Below are the code and all the weights of a small trained network. Each question names an input and a class and asks about switching units off, where a switched-off unit gives its printed mean instead of its output.

import numpy as np


def w(rows, s, z=0):
    codes = np.array(rows[::2]) - 128.0
    scale = np.full(codes.shape[1], s)
    scale[-1] = z or s
    return codes * scale


def f(y):
    return y / 2 * (1 + np.tanh(0.7978845608 * (y + 0.044715 * y**3)))


def log_softmax(a):
    a = a - a.max(-1, keepdims=True)
    return a - np.log(np.exp(a).sum(-1, keepdims=True))


def net(x, mask):
    res = np.array(x, float).reshape(1, 3) / 4 @ E
    y = f(res @ A[0][:, :-1].T + A[0][:, -1])
    res = res + np.where(mask, y, B[0][:, -1]) @ B[0][:, :-1]
    return log_softmax(res[-1] @ U[:, :-1].T + U[:, -1])


A, B = {}, {}
E = w([
[27,154,193,124,121,159,109],'x0',
[48,189,108,150,91,98,136],'x1',
[151,115,247,241,146,71,76],'x2',
],0.016)
A[0] = w([
[47,246,120,211,46,85,117,164],'neuron 1',
[180,119,138,225,87,99,186,171],'neuron 2',
[55,237,167,47,137,136,76,250],'neuron 3',
[200,119,46,21,131,129,124,114],'neuron 4',
[114,158,153,94,150,222,103,175],'neuron 5',
[109,93,155,225,99,42,114,150],'neuron 6',
[193,92,155,211,183,169,62,89],'neuron 7',
[184,98,162,232,91,28,159,167],'neuron 8',
[48,225,135,111,84,102,117,102],'neuron 9',
[142,165,174,37,203,133,118,3],'neuron 10',
[200,95,97,11,196,213,162,177],'neuron 11',
[96,124,187,47,139,158,39,170],'neuron 12',
],0.013,0.0057)
B[0] = w([
[103,216,120,55,120,107,99,241],'neuron 1',
[202,122,147,122,215,99,42,181],'neuron 2',
[72,66,89,91,113,159,216,229],'neuron 3',
[250,105,62,85,102,170,211,233],'neuron 4',
[123,57,92,103,104,131,123,173],'neuron 5',
[141,201,199,160,171,80,59,209],'neuron 6',
[192,121,201,132,63,133,101,199],'neuron 7',
[160,157,180,92,216,95,57,217],'neuron 8',
[77,179,131,71,138,89,141,211],'neuron 9',
[123,84,102,113,72,128,113,141],'neuron 10',
[198,124,88,33,62,190,164,252],'neuron 11',
[98,60,156,104,127,88,132,178],'neuron 12',
],0.015,0.024)
U = w([
[248,125,84,49,153,182,190,115],'0',
[87,133,73,232,27,17,96,2],'1',
[5,199,127,92,90,59,191,145],'2',
[53,20,185,134,117,111,163,101],'3',
[224,168,31,93,171,34,151,156],'4',
[237,135,212,201,137,80,38,94],'5',
[191,60,188,79,123,150,133,142],'6',
[57,200,169,143,138,44,101,187],'7',
],0.013,0.011)

Each question gives the input, the list of numbers given to net, and the class t.
The units are the neurons (one row each of A and B). Each row of codes is followed by its name. A weight is (code - 128) times the scale printed after its matrix; where a second scale follows, it is the last column's (A, B and U).
mask holds one flag per neuron, in row order. A switched-off neuron (its flag False) gives its mean, the last column of its row in B, instead of its output. The means were averaged over made-up inputs and are rounded, as every weight is.
A unit's drop is (log p(t) with every unit on - log p(t) with that unit switched off) / (log p(t) with every unit on - log p(t) with every unit switched off).
most important unit: the unit with the biggest drop
top k neurons: the k neurons with the biggest drops, biggest first
drop when u is switched off: that unit's drop, to one decimal
input [0,7,7], class 7: most important unit	neuron 1
input [6,5,5], class 7: top 2 neurons	neuron 6; neuron 11
input [-5,8,-3], class 4: top 4 neurons	neuron 11; neuron 4; neuron 3; neuron 12
input [2,3,5], class 7: top 2 neurons	neuron 1; neuron 4
input [-2,7,1], class 7: top 2 neurons	neuron 11; neuron 4
input [-2,3,1], class 7: top 3 neurons	neuron 4; neuron 11; neuron 7
input [-6,0,1], class 5: top 2 neurons	neuron 3; neuron 11
input [7,-2,5], class 7: drop when neuron 4 is switched off	0.2
input [7,-4,4], class 3: drop when neuron 5 is switched off	0.1
input [8,7,8], class 7: drop when neuron 6 is switched off	3.4
